Below are the code and all the weights of a small trained network. Each question names an input and a class and asks about switching units off, where a switched-off unit gives its printed mean instead of its output.

import numpy as np


def w(rows, s, z=0):
    codes = np.array(rows[::2]) - 128.0
    scale = np.full(codes.shape[1], s)
    scale[-1] = z or s
    return codes * scale


def f(y):
    return y / 2 * (1 + np.tanh(0.7978845608 * (y + 0.044715 * y**3)))


def log_softmax(a):
    a = a - a.max(-1, keepdims=True)
    return a - np.log(np.exp(a).sum(-1, keepdims=True))


def net(x, mask):
    res = np.array(x, float).reshape(1, 7) / 4 @ E
    y = f(res @ A[0][:, :-1].T + A[0][:, -1])
    res = res + np.where(mask, y, B[0][:, -1]) @ B[0][:, :-1]
    return log_softmax(res[-1] @ U[:, :-1].T + U[:, -1])


A, B = {}, {}
E = w([
[3,162,254],'x0',
[195,233,120],'x1',
[182,163,135],'x2',
[226,104,164],'x3',
[170,116,120],'x4',
[35,128,65],'x5',
[70,201,91],'x6',
],0.0084)
A[0] = w([
[168,154,170,128],'n1',
[164,175,175,199],'n2',
[131,91,85,165],'n3',
[122,57,117,208],'n4',
[83,36,140,99],'n5',
[194,135,6,198],'n6',
[177,150,84,3],'n7',
[58,135,135,237],'n8',
[151,154,64,130],'n9',
[72,196,160,183],'n10',
],0.014,0.0045)
B[0] = w([
[195,126,202,172],'n1',
[196,68,240,190],'n2',
[132,99,28,163],'n3',
[147,31,56,188],'n4',
[48,25,44,201],'n5',
[221,217,10,252],'n6',
[158,121,44,167],'n7',
[26,156,130,212],'n8',
[173,254,81,174],'n9',
[30,187,242,206],'n10',
],0.0087,0.013)
U = w([
[175,186,51,78],'0',
[52,55,86,191],'1',
[8,176,215,4],'2',
[205,68,226,115],'3',
],0.012,0.0031)

Each question gives the input, the list of numbers given to net, and the class t.
The units are the neurons (one row each of A and B). Each row of codes is followed by its name. A weight is (code - 128) times the scale printed after its matrix; where a second scale follows, it is the last column's (A, B and U).
mask holds one flag per neuron, in row order. A switched-off neuron (its flag False) gives its mean, the last column of its row in B, instead of its output. The means were averaged over made-up inputs and are rounded, as every weight is.
A unit's drop is (log p(t) with every unit on - log p(t) with that unit switched off) / (log p(t) with every unit on - log p(t) with every unit switched off).
The circuit of an input: a set's keep is (log p(t) with only the set's units on - log p(t) with every unit switched off) / (log p(t) with every unit on - log p(t) with every unit switched off). Starting from all 10 units, units are removed one at a time, each time the one whose removal leaves the highest keep (on an exact tie, the one counted first), for as long as the keep stays at least 0.8.
circuit, biggest first: the units of the circuit, biggest drop first
top k neurons: the k neurons with the biggest drops, biggest first
drop when u is switched off: that unit's drop, to one decimal
input [8,4,4,6,3,-4,4], class 3: circuit, biggest first => [n2]
input [-5,-5,-6,-5,3,-1,7], class 0: top 3 neurons => [n6 n9 n10]
input [1,-3,7,0,5,2,4], class 2: circuit, biggest first => [n6 n4]
input [-1,4,6,-4,6,-8,-2], class 3: top 2 neurons => [n2 n1]
input [-7,-5,-8,1,-5,0,2], class 0: top 3 neurons => [n6 n10 n8]
input [0,1,6,-7,-1,6,-6], class 2: circuit, biggest first => [n6 n5]
input [6,5,8,-1,-1,-2,0], class 2: top 3 neurons => [n10 n6 n4]
input [4,3,4,-7,-1,-4,-7], class 3: top 2 neurons => [n2 n8]
input [0,3,-4,-5,6,-7,3], class 3: top 2 neurons => [n6 n8]
input [4,3,-5,-7,6,5,-8], class 2: top 3 neurons => [n6 n10 n8]
input [3,-6,4,8,-7,-3,7], class 2: top 2 neurons => [n6 n4]
input [-1,3,-7,-6,-4,-7,-3], class 3: drop when n2 is switched off => -0.1
input [2,2,6,0,1,6,3], class 2: drop when n9 is switched off => 0.0
input [3,-3,-4,3,-4,-3,-8], class 1: circuit, biggest first => [n5]
input [0,2,1,-2,-2,1,-1], class 2: drop when n6 is switched off => 0.6
